Here is a tiny trained network, its code and every weight. The questions are about switching its units off for an input and a target symbol, where a switched-off unit gives its printed mean instead of its output.

import numpy as np


def w(rows, s, z=0):
    codes = np.array(rows[::2]) - 128.0
    scale = np.full(codes.shape[1], s)
    scale[-1] = z or s
    return codes * scale


def norm(h):
    return h / np.sqrt((h * h).mean(-1, keepdims=True) + 1e-5)


def f(y):
    return y / 2 * (1 + np.tanh(0.7978845608 * (y + 0.044715 * y**3)))


def softmax(a):
    e = np.exp(a - a.max(-1, keepdims=True))
    return e / e.sum(-1, keepdims=True)


def log_softmax(a):
    a = a - a.max(-1, keepdims=True)
    return a - np.log(np.exp(a).sum(-1, keepdims=True))


def net(x, mask):
    ids = ['ΓΠΣΨαβεζηθλμτω'.index(c) for c in x.split()]
    T = len(ids)
    res = E[ids] + P[:T]
    u = 0
    for l in range(2):
        r = norm(res)
        for j in range(2):
            rows = slice(3 * j, 3 * j + 3)
            q, k, v = (r @ M[l][rows].T for M in (Q, K, V))
            z = softmax(np.where(np.tri(T) > 0, q @ k.T / 3**0.5, -1e9)) @ v
            o = O[l][rows]
            res = res + np.where(mask[u + j], z, o[:, -1]) @ o[:, :-1]
        u += 2
        y = f(norm(res) @ A[l][:, :-1].T + A[l][:, -1])
        res = res + np.where(mask[u : u + 4], y, B[l][:, -1]) @ B[l][:, :-1]
        u += 4
    return log_softmax(norm(res)[-1] @ U[:, :-1].T + U[:, -1])


Q, K, V, O, A, B = {}, {}, {}, {}, {}, {}
E = w([
[148,52,178,107,136,138,108,98,98,122],'Γ',
[162,151,125,162,187,172,151,133,125,130],'Π',
[113,159,25,162,139,94,108,103,121,89],'Σ',
[139,147,148,127,65,119,70,155,119,100],'Ψ',
[159,138,147,75,185,86,79,67,96,99],'α',
[126,28,132,134,81,171,114,91,106,150],'β',
[110,102,181,103,140,175,118,93,107,111],'ε',
[57,131,2,114,146,137,113,158,76,182],'ζ',
[113,85,86,130,108,167,109,121,123,153],'η',
[109,95,129,112,95,187,110,90,109,207],'θ',
[147,98,153,150,133,64,174,159,172,150],'λ',
[85,124,78,117,56,180,105,85,118,173],'μ',
[165,64,90,158,135,127,98,34,122,223],'τ',
[79,93,87,98,166,163,105,155,133,83],'ω',
],0.0048)
P = w([
[59,82,253,168,125,97,199,46,224,61],'0',
[110,36,206,223,66,134,157,26,21,151],'1',
[130,91,172,59,129,143,202,62,229,64],'2',
[96,60,154,202,81,190,99,88,73,181],'3',
[167,107,154,43,125,157,187,50,224,75],'4',
[86,78,123,190,102,201,75,130,93,166],'5',
[180,127,133,30,118,171,171,56,219,83],'6',
[83,103,104,176,113,211,54,146,105,150],'7',
[200,144,125,20,114,177,151,54,214,88],'8',
[82,129,90,167,126,219,34,155,112,136],'9',
[205,165,102,17,126,183,136,61,202,90],'10',
[76,156,75,157,138,228,12,156,120,139],'11',
[230,189,104,7,121,197,116,75,193,95],'12',
[67,172,75,156,145,240,7,154,129,127],'13',
],0.0018)
Q[0] = w([
[59,117,154,96,91,109,60,119,120,118],'0.h1',
[4,165,34,121,50,81,125,130,154,101],'0.h1',
[127,156,238,171,31,23,154,185,112,126],'0.h1',
[115,200,107,154,168,128,171,141,110,120],'0.h2',
[70,146,139,154,114,129,93,126,68,106],'0.h2',
[181,160,54,95,123,163,122,96,171,72],'0.h2',
],0.0035)
K[0] = w([
[111,121,195,90,113,120,42,130,112,139],'0.h1',
[88,188,67,126,18,54,147,133,130,55],'0.h1',
[124,101,254,153,66,28,139,167,161,99],'0.h1',
[115,175,155,132,159,156,166,172,101,99],'0.h2',
[88,113,109,97,91,175,116,168,123,100],'0.h2',
[155,182,98,114,189,137,57,142,130,143],'0.h2',
],0.0034)
V[0] = w([
[211,198,131,92,39,156,100,185,83,6],'0.h1',
[236,183,174,143,132,52,175,223,110,131],'0.h1',
[78,133,115,85,183,112,218,86,185,98],'0.h1',
[150,138,163,80,54,38,178,226,189,117],'0.h2',
[90,141,156,142,32,89,156,44,128,79],'0.h2',
[56,26,215,127,137,167,132,173,131,108],'0.h2',
],0.0024)
O[0] = w([
[201,99,188,156,101,76,71,168,138,98,5],'0.h1',
[148,173,189,106,254,112,121,130,131,108,53],'0.h1',
[111,113,60,107,134,130,184,161,112,119,162],'0.h1',
[56,147,109,119,81,107,154,157,148,62,149],'0.h2',
[90,191,142,68,26,144,189,116,111,109,204],'0.h2',
[104,66,183,104,104,156,169,112,124,72,247],'0.h2',
],0.0031,0.0017)
A[0] = w([
[138,71,163,182,49,125,118,104,102,218,104],'0.n1',
[170,132,119,145,109,187,145,53,153,115,243],'0.n2',
[4,165,61,93,100,209,88,128,37,94,2],'0.n3',
[188,138,172,111,43,144,80,176,119,102,241],'0.n4',
],0.0035,0.00068)
B[0] = w([
[196,147,200,117,192,39,186,156,132,15,195],'0.n1',
[103,192,107,134,176,79,150,254,163,104,208],'0.n2',
[243,130,250,120,151,15,178,138,115,97,253],'0.n3',
[87,101,111,112,179,155,237,105,175,147,185],'0.n4',
],0.0033,0.0022)
Q[1] = w([
[168,148,156,102,135,110,130,144,162,113],'1.h1',
[194,157,74,58,153,138,165,76,202,100],'1.h1',
[92,138,151,175,105,87,98,137,53,106],'1.h1',
[177,176,167,165,157,152,114,127,92,102],'1.h2',
[196,161,75,64,168,164,193,120,215,104],'1.h2',
[126,156,155,254,171,147,153,154,115,135],'1.h2',
],0.0082)
K[1] = w([
[189,158,105,121,115,149,47,190,64,105],'1.h1',
[202,200,19,113,172,131,16,92,98,190],'1.h1',
[14,66,206,124,54,120,192,111,135,30],'1.h1',
[168,207,186,142,146,219,147,116,121,82],'1.h2',
[248,208,24,128,216,112,2,130,109,176],'1.h2',
[101,171,183,214,182,171,207,130,175,116],'1.h2',
],0.0059)
V[1] = w([
[121,75,107,253,121,139,141,57,195,164],'1.h1',
[156,162,177,125,141,158,164,196,175,165],'1.h1',
[113,54,143,34,89,40,111,59,158,140],'1.h1',
[119,152,92,198,105,72,159,96,164,69],'1.h2',
[123,56,183,65,69,143,122,36,166,70],'1.h2',
[114,170,179,191,146,126,66,34,211,83],'1.h2',
],0.0038)
O[1] = w([
[221,229,156,123,128,126,3,117,237,109,163],'1.h1',
[80,236,145,200,77,145,160,91,157,151,181],'1.h1',
[88,51,184,41,95,51,50,108,123,208,221],'1.h1',
[160,125,41,152,62,158,124,160,87,54,247],'1.h2',
[146,213,86,208,210,174,105,134,140,152,250],'1.h2',
[146,86,12,66,159,141,167,88,159,177,41],'1.h2',
],0.0035,0.0019)
A[1] = w([
[109,182,101,226,45,187,128,165,130,117,204],'1.n1',
[233,168,119,194,208,45,176,75,52,89,92],'1.n2',
[136,74,150,155,152,53,82,123,75,169,208],'1.n3',
[32,169,93,184,83,253,48,148,145,153,3],'1.n4',
],0.0043,0.0015)
B[1] = w([
[159,126,84,137,182,172,105,142,80,162,253],'1.n1',
[98,98,212,63,66,149,199,209,144,104,192],'1.n2',
[165,189,159,133,141,156,149,190,88,96,201],'1.n3',
[38,1,210,26,20,108,82,118,177,147,143],'1.n4',
],0.0055,0.003)
U = w([
[121,133,229,75,27,54,192,176,93,76,183],'Γ',
[192,228,93,202,202,204,182,168,105,91,165],'Π',
[152,96,96,186,180,177,38,184,70,194,116],'Σ',
[39,74,134,57,29,181,70,145,156,171,206],'Ψ',
[180,49,4,85,39,86,140,141,120,40,2],'α',
[14,192,84,185,115,44,160,132,213,171,211],'β',
[128,70,82,2,221,84,199,106,93,195,41],'ε',
[126,166,81,136,24,115,148,48,79,183,130],'ζ',
[42,87,105,133,206,103,102,138,130,31,23],'η',
[112,162,174,131,107,125,163,55,134,222,46],'θ',
[163,60,145,196,110,126,144,44,145,113,82],'λ',
[111,113,166,137,197,131,118,68,127,124,37],'μ',
[211,171,136,73,131,72,58,81,222,120,130],'τ',
[66,143,153,115,135,141,145,52,119,127,50],'ω',
],0.0085,0.0027)

Each question gives the input, a string of symbols that net reads in full, and the target symbol t.
The units are the heads (3 rows each of Q, K, V and O) and the neurons (one row each of A and B). Each row of codes is followed by its name. A weight is (code - 128) times the scale printed after its matrix; where a second scale follows, it is the last column's (O, A, B and U).
mask holds one flag per unit, layer by layer, with each layer's heads first. A switched-off unit (its flag False) gives its mean, the last column of its rows in O or B, instead of its output. The means were averaged over made-up inputs and are rounded, as every weight is.
A unit's drop is (log p(t) with every unit on - log p(t) with that unit switched off) / (log p(t) with every unit on - log p(t) with every unit switched off).
The circuit of an input: a set's keep is (log p(t) with only the set's units on - log p(t) with every unit switched off) / (log p(t) with every unit on - log p(t) with every unit switched off). Starting from all 12 units, units are removed one at a time, each time the one whose removal leaves the highest keep (on an exact tie, the one counted first), for as long as the keep stays at least 0.8.
units of the circuit, in order: the units of the circuit, biggest drop first
top k neurons: the k neurons with the biggest drops, biggest first
k most important neurons of layer l: the k neurons of layer l with the biggest drops, biggest first
which heads matter: for each layer, one digit per head in row order, 1 if its drop is at least 0.15 and else 0, layers parted by /
input Σ λ λ Ψ τ θ λ Ψ Ψ Π Π Σ Ψ, target α: most important neuron of layer 1	(1.n3)
input Γ τ λ λ ζ Γ Σ ω τ, target τ: units of the circuit, in order	(1.h1; 0.n2)
input ε λ λ Ψ Ψ λ λ Π, target Γ: 2 most important neurons of layer 0	(0.n4; 0.n2)
input λ Γ Ψ Π η Ψ α λ η, target ε: which heads matter	00 / 11
input λ λ Ψ Ψ ω Ψ λ ω, target Π: which heads matter	11 / 11
input β λ Ψ λ Π Π λ τ, target Γ: top 2 neurons	(1.n2; 0.n1)
input Ψ λ λ Ψ Ψ λ μ λ λ λ Ψ λ λ, target β: which heads matter	10 / 10
input ζ τ λ λ λ Ψ β, target τ: units of the circuit, in order	(1.h1; 1.n2)
input λ λ λ μ ω Ψ Ψ, target Ψ: top 3 neurons	(0.n3; 0.n1; 1.n4)
input θ Ψ Π Ψ Π Π λ Π β α λ ω λ ε, target Γ: top 2 neurons	(0.n3; 1.n1)
input τ Ψ λ λ ω Π ζ λ λ Ψ, target Π: units of the circuit, in order	(0.n3; 0.h1; 1.n4; 0.n4)
input Γ λ λ λ λ λ α λ λ, target ε: units of the circuit, in order	(1.h1; 1.h2)
input λ ω λ Σ λ, target α: which heads matter	00 / 01
input τ α ζ λ λ Ψ ζ λ λ λ ζ λ α θ, target Γ: units of the circuit, in order	(0.n3)
input Ψ Ψ ζ Π Ψ λ η λ Ψ λ λ, target Π: units of the circuit, in order	(1.h1; 0.n3)
input τ λ λ β λ λ λ τ Ψ Π μ λ ω λ, target Ψ: units of the circuit, in order	(1.n4; 0.n3)
input Ψ λ Π λ τ Ψ λ Π Γ ζ μ, target Γ: units of the circuit, in order	(1.h2; 0.n3)
input Ψ λ μ λ Ψ Ψ λ Ψ Π β λ λ Ψ, target Π: units of the circuit, in order	(0.n4; 1.h1)
input μ Ψ ω Π λ Γ ε ω λ λ λ λ Ψ λ, target Ψ: units of the circuit, in order	(0.n3; 1.n4)
input Ψ Ψ μ Π θ μ λ Ψ Π λ τ ζ λ α, target Γ: units of the circuit, in order	(1.n2)
input τ λ Γ λ ω λ λ λ λ μ, target Γ: top 2 neurons	(0.n3; 0.n1)
input τ λ μ Π λ Π μ, target Π: which heads matter	00 / 10
input ω Σ λ λ μ, target α: units of the circuit, in order	(1.h2; 1.h1)
input λ Ψ λ λ Ψ Ψ Ψ ζ α ζ τ Γ λ β, target Γ: which heads matter	00 / 00
input Ψ τ λ ω ω η λ Ψ λ, target τ: which heads matter	00 / 10
input Π Π λ τ, target Γ: units of the circuit, in order	(0.n1; 1.n2)
input Ψ θ Ψ α ω, target ε: units of the circuit, in order	(1.h1; 1.h2)
